Here is a tiny trained network, its code and every weight. The questions are about switching its units off for an input and a target symbol, where a switched-off unit gives its printed mean instead of its output.

import numpy as np


def w(rows, s, z=0):
    codes = np.array(rows[::2]) - 128.0
    scale = np.full(codes.shape[1], s)
    scale[-1] = z or s
    return codes * scale


def norm(h):
    return h / np.sqrt((h * h).mean(-1, keepdims=True) + 1e-5)


def f(y):
    return np.maximum(y, 0)


def softmax(a):
    e = np.exp(a - a.max(-1, keepdims=True))
    return e / e.sum(-1, keepdims=True)


def log_softmax(a):
    a = a - a.max(-1, keepdims=True)
    return a - np.log(np.exp(a).sum(-1, keepdims=True))


def net(x, mask):
    ids = ['δζθλμξπστ'.index(c) for c in x.split()]
    T = len(ids)
    res = E[ids] + P[:T]
    u = 0
    for l in range(2):
        q, k, v = (norm(res) @ M[l].T for M in (Q, K, V))
        z = softmax(np.where(np.tri(T) > 0, q @ k.T / 3**0.5, -1e9)) @ v
        res = res + np.where(mask[u], z, O[l][:, -1]) @ O[l][:, :-1]
        u += 1
        y = f(norm(res) @ A[l][:, :-1].T + A[l][:, -1])
        res = res + np.where(mask[u : u + 8], y, B[l][:, -1]) @ B[l][:, :-1]
        u += 8
    return log_softmax(norm(res)[-1] @ U[:, :-1].T + U[:, -1])


Q, K, V, O, A, B = {}, {}, {}, {}, {}, {}
E = w([
[82,92,123,185,95,38],'δ',
[200,70,105,11,99,235],'ζ',
[179,203,81,69,66,141],'θ',
[162,167,112,16,128,90],'λ',
[210,119,155,111,216,159],'μ',
[101,65,145,133,173,32],'ξ',
[208,120,160,131,79,141],'π',
[248,156,89,200,148,165],'σ',
[135,168,10,64,218,107],'τ',
],0.015)
P = w([
[17,191,203,170,149,155],'0',
[133,123,133,64,129,232],'1',
[45,166,160,182,117,93],'2',
[167,100,108,76,121,171],'3',
[66,147,139,208,119,51],'4',
[200,81,102,101,121,128],'5',
[98,125,126,229,125,22],'6',
[221,65,103,113,103,79],'7',
[94,139,113,225,116,1],'8',
],0.0096)
Q[0] = w([
[80,127,77,193,161,174],'0.h1',
[104,56,158,136,133,187],'0.h1',
[6,122,164,112,111,232],'0.h1',
],0.014)
K[0] = w([
[83,176,80,110,143,123],'0.h1',
[100,149,131,128,76,182],'0.h1',
[8,116,165,139,147,207],'0.h1',
],0.015)
V[0] = w([
[233,103,253,145,67,97],'0.h1',
[130,101,77,164,35,122],'0.h1',
[68,190,163,118,80,129],'0.h1',
],0.0058)
O[0] = w([
[183,59,149,176,69,254,253],'0.h1',
[109,97,172,252,49,148,148],'0.h1',
[164,110,86,143,96,80,9],'0.h1',
],0.0042,0.0018)
A[0] = w([
[209,114,225,123,109,69,135],'0.n1',
[150,130,133,76,174,30,31],'0.n2',
[84,1,46,88,122,95,177],'0.n3',
[145,9,99,55,104,210,57],'0.n4',
[171,84,85,166,161,98,33],'0.n5',
[157,213,66,130,105,56,8],'0.n6',
[132,110,188,118,175,57,32],'0.n7',
[165,236,158,194,158,132,1],'0.n8',
],0.0095,0.002)
B[0] = w([
[88,81,79,106,124,120,212],'0.n1',
[153,111,102,136,163,115,201],'0.n2',
[139,114,174,170,76,249,224],'0.n3',
[196,121,117,153,51,105,238],'0.n4',
[133,87,132,147,109,120,188],'0.n5',
[83,45,105,126,154,123,253],'0.n6',
[102,129,128,80,158,151,184],'0.n7',
[63,162,131,157,143,206,209],'0.n8',
],0.014,0.0054)
Q[1] = w([
[77,64,42,180,95,49],'1.h1',
[169,7,41,84,116,250],'1.h1',
[144,63,124,86,36,168],'1.h1',
],0.017)
K[1] = w([
[136,37,150,109,29,58],'1.h1',
[133,36,9,188,184,156],'1.h1',
[189,92,102,209,170,135],'1.h1',
],0.015)
V[1] = w([
[158,76,246,117,192,150],'1.h1',
[125,242,164,159,87,115],'1.h1',
[67,112,197,40,36,112],'1.h1',
],0.012)
O[1] = w([
[166,61,245,166,167,56,105],'1.h1',
[163,112,3,152,124,27,2],'1.h1',
[2,72,193,83,50,50,62],'1.h1',
],0.0082,0.0085)
A[1] = w([
[194,73,130,7,118,122,152],'1.n1',
[153,226,133,177,154,183,73],'1.n2',
[210,127,101,87,134,194,118],'1.n3',
[160,103,11,224,182,100,250],'1.n4',
[150,110,158,114,188,142,205],'1.n5',
[224,152,146,168,58,100,203],'1.n6',
[84,125,143,254,161,126,115],'1.n7',
[152,105,115,135,29,116,146],'1.n8',
],0.018,0.0021)
B[1] = w([
[100,132,179,225,104,195,192],'1.n1',
[150,132,194,58,96,153,200],'1.n2',
[116,182,106,89,184,65,246],'1.n3',
[144,102,82,254,112,159,191],'1.n4',
[149,90,96,102,103,112,180],'1.n5',
[64,34,122,117,147,117,198],'1.n6',
[54,216,112,161,177,113,196],'1.n7',
[219,143,117,81,105,90,194],'1.n8',
],0.026,0.014)
U = w([
[99,192,130,126,133,2,65],'δ',
[67,137,74,59,72,147,189],'ζ',
[185,209,128,88,37,99,172],'θ',
[166,230,191,155,117,195,121],'λ',
[88,100,215,115,231,53,63],'μ',
[121,86,234,138,115,203,54],'ξ',
[131,78,139,81,99,64,253],'π',
[167,108,38,144,207,116,116],'σ',
[175,184,160,21,214,165,116],'τ',
],0.0097,0.0031)

Each question gives the input, a string of symbols that net reads in full, and the target symbol t.
The units are the heads (3 rows each of Q, K, V and O) and the neurons (one row each of A and B). Each row of codes is followed by its name. A weight is (code - 128) times the scale printed after its matrix; where a second scale follows, it is the last column's (O, A, B and U).
mask holds one flag per unit, layer by layer, with each layer's heads first. A switched-off unit (its flag False) gives its mean, the last column of its rows in O or B, instead of its output. The means were averaged over made-up inputs and are rounded, as every weight is.
A unit's drop is (log p(t) with every unit on - log p(t) with that unit switched off) / (log p(t) with every unit on - log p(t) with every unit switched off).
The circuit of an input: a set's keep is (log p(t) with only the set's units on - log p(t) with every unit switched off) / (log p(t) with every unit on - log p(t) with every unit switched off). Starting from the 12 units with the biggest drops (on a tie, the unit counted first), units are removed one at a time, each time the one whose removal leaves the highest keep (on an exact tie, the one counted first), for as long as the keep stays at least 0.8.
circuit, biggest first: the units of the circuit, biggest drop first
most important unit: the unit with the biggest drop
top k neurons: the k neurons with the biggest drops, biggest first
top k neurons in layer l: the k neurons of layer l with the biggest drops, biggest first
input σ ζ λ δ, target λ: most important unit : 0.n2
input λ ξ σ μ π, target θ: circuit, biggest first : 0.n1, 1.n6, 1.n8
input σ λ δ π ξ μ τ τ, target τ: circuit, biggest first : 1.h1, 1.n2
input σ θ τ ξ, target τ: top 3 neurons : 0.n3, 0.n6, 1.n3
input δ θ λ, target ξ: circuit, biggest first : 1.n3, 1.h1
input ξ σ θ ξ θ, target μ: top 4 neurons : 0.n6, 0.n4, 0.n8, 0.n3
input δ π δ ξ, target π: top 3 neurons in layer 0 : 0.n4, 0.n3, 0.n6
input σ θ θ λ, target λ: top 3 neurons : 1.n1, 0.n8, 0.n6
input θ σ θ σ τ σ, target τ: circuit, biggest first : 1.n2, 1.n3
input τ ζ θ π, target π: circuit, biggest first : 0.n4, 1.n6
input δ θ θ, target ζ: circuit, biggest first : 1.h1, 0.n6
input μ τ δ σ ξ μ ζ θ θ, target ζ: circuit, biggest first : 0.n6, 1.h1
input π σ θ λ ζ, target π: circuit, biggest first : 1.n6, 0.n4
input π θ δ σ λ π μ, target τ: most important unit : 1.h1
input θ ζ θ θ θ δ τ θ, target τ: circuit, biggest first : 1.h1, 1.n3, 1.n2
input δ π ζ δ π θ, target π: top 2 neurons : 1.n6, 1.n8
input θ θ θ θ, target θ: circuit, biggest first : 1.n8, 0.n4
input λ σ σ μ, target σ: top 3 neurons : 1.n3, 1.n4, 1.n6
input δ σ θ μ, target σ: circuit, biggest first : 1.h1, 0.n6, 0.n4, 1.n6
input σ δ δ θ δ θ δ θ, target θ: most important unit : 1.n8
input σ θ ζ θ σ σ ξ θ, target σ: circuit, biggest first : 1.h1, 1.n6
input δ μ μ τ λ μ τ σ, target τ: circuit, biggest first : 1.h1, 1.n2, 1.n3
input ζ δ λ σ θ ζ σ ξ μ, target τ: top 2 neurons in layer 0 : 0.n6, 0.n7
input δ σ μ ξ, target σ: top 3 neurons : 0.n3, 0.n7, 1.n3
input π θ θ θ σ ζ, target σ: top 3 neurons : 1.n6, 1.n3, 0.n8
